Below is a small trained network, with its code and all its weights. Each question gives an input and a target symbol and asks what happens when units are switched off, that is, made to give their printed mean instead of their output.

import numpy as np


def w(rows, s, z=0):
    codes = np.array(rows[::2]) - 128.0
    scale = np.full(codes.shape[1], s)
    scale[-1] = z or s
    return codes * scale


def norm(h):
    return h / np.sqrt((h * h).mean(-1, keepdims=True) + 1e-5)


def f(y):
    return np.maximum(y, 0)


def softmax(a):
    e = np.exp(a - a.max(-1, keepdims=True))
    return e / e.sum(-1, keepdims=True)


def log_softmax(a):
    a = a - a.max(-1, keepdims=True)
    return a - np.log(np.exp(a).sum(-1, keepdims=True))


def net(x, mask):
    ids = ['γδθξσψ'.index(c) for c in x.split()]
    T = len(ids)
    res = E[ids] + P[:T]
    u = 0
    for l in range(2):
        q, k, v = (norm(res) @ M[l].T for M in (Q, K, V))
        z = softmax(np.where(np.tri(T) > 0, q @ k.T / 2**0.5, -1e9)) @ v
        res = res + np.where(mask[u], z, O[l][:, -1]) @ O[l][:, :-1]
        u += 1
        y = f(norm(res) @ A[l][:, :-1].T + A[l][:, -1])
        res = res + np.where(mask[u : u + 4], y, B[l][:, -1]) @ B[l][:, :-1]
        u += 4
    return log_softmax(norm(res)[-1] @ U[:, :-1].T + U[:, -1])


Q, K, V, O, A, B = {}, {}, {}, {}, {}, {}
E = w([
[117,69,143,239,194,96,101],'γ',
[129,209,108,107,208,105,194],'δ',
[5,88,192,156,171,74,194],'θ',
[139,144,210,141,61,118,205],'ξ',
[66,133,146,197,86,167,112],'σ',
[95,49,94,18,108,164,82],'ψ',
],0.018)
P = w([
[103,59,2,28,72,176,153],'0',
[126,51,116,231,57,27,226],'1',
[84,70,89,124,88,102,194],'2',
[150,170,137,90,89,55,153],'3',
[109,103,172,94,122,203,162],'4',
[167,151,201,122,160,141,129],'5',
[146,157,153,74,194,181,131],'6',
[132,127,143,46,205,163,156],'7',
[144,135,196,89,190,198,143],'8',
[81,61,174,194,172,217,137],'9',
],0.0082)
Q[0] = w([
[96,118,51,201,107,148,187],'0.h0',
[74,157,98,109,34,1,72],'0.h0',
],0.0068)
K[0] = w([
[135,120,112,82,150,148,161],'0.h0',
[152,97,2,90,112,110,119],'0.h0',
],0.0078)
V[0] = w([
[162,212,1,127,58,209,81],'0.h0',
[61,129,117,200,103,217,123],'0.h0',
],0.0074)
O[0] = w([
[187,133,179,246,116,157,152,2],'0.h0',
[90,211,216,224,115,116,94,165],'0.h0',
],0.013,0.0068)
A[0] = w([
[108,51,73,73,8,178,5,216],'0.n0',
[100,81,110,174,254,127,45,248],'0.n1',
[142,230,52,116,157,94,136,155],'0.n2',
[68,118,204,200,94,159,161,192],'0.n3',
],0.0069,0.0018)
B[0] = w([
[126,184,208,184,129,53,138,253],'0.n0',
[88,74,193,49,213,218,152,243],'0.n1',
[130,110,67,54,105,167,33,181],'0.n2',
[95,129,148,94,254,112,193,220],'0.n3',
],0.0096,0.0055)
Q[1] = w([
[89,39,140,82,107,2,200],'1.h0',
[161,51,45,192,114,135,222],'1.h0',
],0.0064)
K[1] = w([
[138,156,163,131,54,254,74],'1.h0',
[104,141,95,137,143,50,164],'1.h0',
],0.0074)
V[1] = w([
[128,157,251,82,106,130,188],'1.h0',
[101,211,99,122,121,88,167],'1.h0',
],0.011)
O[1] = w([
[119,187,92,79,71,169,121,254],'1.h0',
[153,152,113,163,118,221,3,155],'1.h0',
],0.015,0.0085)
A[1] = w([
[43,185,194,157,201,193,163,209],'1.n0',
[135,197,86,107,136,255,119,189],'1.n1',
[185,107,147,96,33,106,161,129],'1.n2',
[191,63,79,202,79,240,157,5],'1.n3',
],0.0057,0.0024)
B[1] = w([
[180,128,183,61,110,164,73,254],'1.n0',
[146,107,201,118,117,157,111,227],'1.n1',
[128,54,170,90,108,142,86,145],'1.n2',
[89,139,83,254,61,73,95,130],'1.n3',
],0.013,0.0076)
U = w([
[150,128,23,110,130,172,112,227],'γ',
[74,84,90,104,90,61,39,147],'δ',
[24,198,106,91,193,58,213,8],'θ',
[222,42,156,69,192,84,137,92],'ξ',
[109,253,161,190,192,87,109,213],'σ',
[204,120,128,47,87,143,245,75],'ψ',
],0.007,0.0016)

Each question gives the input, a string of symbols that net reads in full, and the target symbol t.
The units are the heads (2 rows each of Q, K, V and O) and the neurons (one row each of A and B). Each row of codes is followed by its name. A weight is (code - 128) times the scale printed after its matrix; where a second scale follows, it is the last column's (O, A, B and U).
mask holds one flag per unit, layer by layer, with each layer's heads first. A switched-off unit (its flag False) gives its mean, the last column of its rows in O or B, instead of its output. The means were averaged over made-up inputs and are rounded, as every weight is.
A unit's drop is (log p(t) with every unit on - log p(t) with that unit switched off) / (log p(t) with every unit on - log p(t) with every unit switched off).
The circuit of an input: a set's keep is (log p(t) with only the set's units on - log p(t) with every unit switched off) / (log p(t) with every unit on - log p(t) with every unit switched off). Starting from all 10 units, units are removed one at a time, each time the one whose removal leaves the highest keep (on an exact tie, the one counted first), for as long as the keep stays at least 0.8.
units of the circuit, in order: the units of the circuit, biggest drop first
top k neurons: the k neurons with the biggest drops, biggest first
k most important neurons of layer l: the k neurons of layer l with the biggest drops, biggest first
drop of u: that unit's drop, to one decimal
input σ δ ψ, target σ: units of the circuit, in order => [0.n0 0.h0]
input δ δ ξ θ, target ξ: top 3 neurons => [0.n2 0.n3 0.n1]
input σ σ θ, target σ: units of the circuit, in order => [0.h0]
input δ σ δ ξ, target ξ: 2 most important neurons of layer 0 => [0.n2 0.n3]
input θ ξ δ, target γ: units of the circuit, in order => [1.h0 0.n2]
input σ ψ ψ σ ψ, target σ: units of the circuit, in order => [0.h0 0.n0]
input ψ γ γ γ σ, target θ: units of the circuit, in order => [1.h0 0.n3]
input δ δ θ, target ξ: 2 most important neurons of layer 0 => [0.n1 0.n2]
input δ δ ψ, target ξ: 2 most important neurons of layer 0 => [0.n2 0.n0]
input ξ θ ψ ξ θ δ, target γ: top 2 neurons => [0.n0 0.n2]
input δ ψ σ, target ξ: 2 most important neurons of layer 0 => [0.n3 0.n1]
input σ δ σ, target σ: 2 most important neurons of layer 0 => [0.n1 0.n2]
input θ δ ξ, target δ: 2 most important neurons of layer 0 => [0.n1 0.n3]
input δ ψ δ, target ξ: top neuron => [0.n1]
input γ δ ψ, target θ: 2 most important neurons of layer 1 => [1.n0 1.n1]
input σ γ γ σ, target σ: drop of 1.n0 => -0.1
input δ θ σ, target ξ: drop of 1.n3 => 0.0
input δ δ δ γ, target ξ: drop of 0.n1 => 0.1
